Here is a tiny trained network, its code and every weight. The questions are about switching its units off for an input and a class, where a switched-off unit gives its printed mean instead of its output.

import numpy as np


def w(rows, s, z=0):
    codes = np.array(rows[::2]) - 128.0
    scale = np.full(codes.shape[1], s)
    scale[-1] = z or s
    return codes * scale


def f(y):
    return np.maximum(y, 0)


def log_softmax(a):
    a = a - a.max(-1, keepdims=True)
    return a - np.log(np.exp(a).sum(-1, keepdims=True))


def net(x, mask):
    res = np.array(x, float).reshape(1, 6) / 4 @ E
    y = f(res @ A[0][:, :-1].T + A[0][:, -1])
    res = res + np.where(mask, y, B[0][:, -1]) @ B[0][:, :-1]
    return log_softmax(res[-1] @ U[:, :-1].T + U[:, -1])


A, B = {}, {}
E = w([
[123,126,129,128,142,127,123,130,134,123],'x0',
[128,125,130,129,135,125,126,128,127,127],'x1',
[148,86,124,120,109,140,111,74,103,5],'x2',
[173,184,69,128,186,183,142,130,69,133],'x3',
[85,97,176,131,143,182,235,122,103,129],'x4',
[131,143,131,126,123,121,137,130,128,122],'x5',
],0.021)
A[0] = w([
[164,102,134,138,90,131,87,94,103,39,154],'neuron 0',
[103,155,156,122,169,143,193,164,123,187,143],'neuron 1',
[126,103,146,136,103,106,129,95,159,91,104],'neuron 2',
[105,97,114,142,112,131,138,163,112,124,121],'neuron 3',
[130,139,132,142,176,206,189,130,83,123,1],'neuron 4',
[105,149,126,119,126,85,115,110,139,174,199],'neuron 5',
[140,104,113,131,94,84,70,111,173,123,131],'neuron 6',
[194,172,51,108,158,128,92,123,102,137,124],'neuron 7',
[119,129,110,140,136,117,138,124,129,126,80],'neuron 8',
[93,159,128,110,145,95,127,121,127,122,120],'neuron 9',
[118,118,144,133,84,67,94,132,170,122,184],'neuron 10',
[115,110,157,132,95,64,101,124,167,166,237],'neuron 11',
[78,102,215,117,107,124,177,115,162,122,131],'neuron 12',
[107,129,170,137,131,122,134,150,152,148,112],'neuron 13',
[100,89,162,133,146,165,199,99,89,91,65],'neuron 14',
[130,98,102,111,116,138,137,85,86,4,94],'neuron 15',
[124,175,96,142,121,118,107,149,136,162,131],'neuron 16',
[155,145,121,150,139,105,128,136,147,95,74],'neuron 17',
[103,137,150,134,128,103,97,187,153,183,244],'neuron 18',
[110,123,115,100,141,118,125,109,110,144,82],'neuron 19',
[87,88,188,152,107,127,159,126,147,119,105],'neuron 20',
[168,114,109,116,154,133,162,71,89,87,41],'neuron 21',
[180,153,113,151,148,130,97,113,126,146,101],'neuron 22',
[128,127,146,128,123,173,158,117,119,138,93],'neuron 23',
[80,93,205,112,95,127,172,125,149,128,139],'neuron 24',
],0.016,0.0082)
B[0] = w([
[97,153,100,58,127,121,109,66,106,37,245],'neuron 0',
[82,169,143,123,164,164,191,86,184,167,240],'neuron 1',
[124,159,157,86,124,100,118,94,121,99,181],'neuron 2',
[129,151,153,147,125,114,116,119,133,137,144],'neuron 3',
[172,115,179,109,107,211,215,138,191,84,226],'neuron 4',
[136,85,126,186,102,111,158,167,174,111,199],'neuron 5',
[143,156,93,86,122,139,146,127,164,65,228],'neuron 6',
[120,144,42,188,174,124,81,142,81,168,238],'neuron 7',
[136,126,131,114,119,142,141,140,116,149,128],'neuron 8',
[136,129,123,158,110,114,119,116,141,128,142],'neuron 9',
[171,117,136,89,86,145,182,121,199,55,233],'neuron 10',
[205,67,137,137,65,93,208,162,195,114,244],'neuron 11',
[93,122,172,148,134,58,87,117,75,142,216],'neuron 12',
[156,99,160,172,126,116,143,117,130,150,175],'neuron 13',
[137,109,245,168,103,153,130,191,141,110,222],'neuron 14',
[178,77,165,117,63,142,66,183,85,44,254],'neuron 15',
[149,123,99,164,160,127,120,186,136,140,196],'neuron 16',
[133,140,107,130,145,153,119,118,120,104,152],'neuron 17',
[156,68,114,177,106,109,169,176,169,149,243],'neuron 18',
[144,126,137,151,138,137,159,133,102,139,131],'neuron 19',
[98,119,168,129,112,77,73,97,68,160,194],'neuron 20',
[169,115,134,146,106,200,115,194,123,88,194],'neuron 21',
[138,142,87,142,140,140,111,155,99,152,182],'neuron 22',
[112,105,155,130,124,151,160,110,150,122,172],'neuron 23',
[91,105,152,143,122,72,83,100,99,176,213],'neuron 24',
],0.012,0.026)
U = w([
[216,95,171,161,70,131,154,190,179,85,166],'0',
[56,123,180,184,122,35,147,77,137,244,177],'1',
[149,159,99,1,95,72,128,43,178,44,133],'2',
[72,126,210,116,97,70,45,91,45,113,3],'3',
[149,181,37,198,185,98,112,170,132,224,243],'4',
[87,199,177,144,181,207,204,98,182,177,114],'5',
[163,184,46,106,149,142,38,121,22,85,28],'6',
],0.01,0.0039)

Each question gives the input, the list of numbers given to net, and the class t.
The units are the neurons (one row each of A and B). Each row of codes is followed by its name. A weight is (code - 128) times the scale printed after its matrix; where a second scale follows, it is the last column's (A, B and U).
mask holds one flag per neuron, in row order. A switched-off neuron (its flag False) gives its mean, the last column of its row in B, instead of its output. The means were averaged over made-up inputs and are rounded, as every weight is.
A unit's drop is (log p(t) with every unit on - log p(t) with that unit switched off) / (log p(t) with every unit on - log p(t) with every unit switched off).
The circuit of an input: a set's keep is (log p(t) with only the set's units on - log p(t) with every unit switched off) / (log p(t) with every unit on - log p(t) with every unit switched off). Starting from the 12 units with the biggest drops (on a tie, the unit counted first), units are removed one at a time, each time the one whose removal leaves the highest keep (on an exact tie, the one counted first), for as long as the keep stays at least 0.8.
units of the circuit, in order: the units of the circuit, biggest drop first
unit that matters most: the unit with the biggest drop
top k neurons: the k neurons with the biggest drops, biggest first
drop when u is switched off: that unit's drop, to one decimal
input [-1,-1,6,0,0,6], class 2: top 2 neurons -> (neuron 0; neuron 7)
input [-8,4,6,-8,0,1], class 2: units of the circuit, in order -> (neuron 0)
input [-6,-6,0,7,5,-5], class 5: units of the circuit, in order -> (neuron 1; neuron 11)
input [4,1,8,1,-7,1], class 6: units of the circuit, in order -> (neuron 7; neuron 11)
input [-3,8,7,4,0,3], class 6: top 2 neurons -> (neuron 0; neuron 11)
input [-5,8,0,6,7,7], class 5: top 2 neurons -> (neuron 1; neuron 11)
input [5,0,-1,1,7,-3], class 5: top 2 neurons -> (neuron 4; neuron 1)
input [7,-4,1,0,-2,6], class 2: top 2 neurons -> (neuron 14; neuron 18)
input [3,-3,-5,1,2,-1], class 5: top 2 neurons -> (neuron 1; neuron 15)
input [7,3,0,-2,3,8], class 1: top 2 neurons -> (neuron 15; neuron 0)
input [5,8,3,1,-8,5], class 6: drop when neuron 7 is switched off -> 0.4
input [7,-3,-7,3,1,-8], class 5: drop when neuron 1 is switched off -> 0.4
input [-5,0,6,0,1,-4], class 3: drop when neuron 11 is switched off -> 0.2
input [6,-1,0,4,-6,0], class 4: unit that matters most -> neuron 15
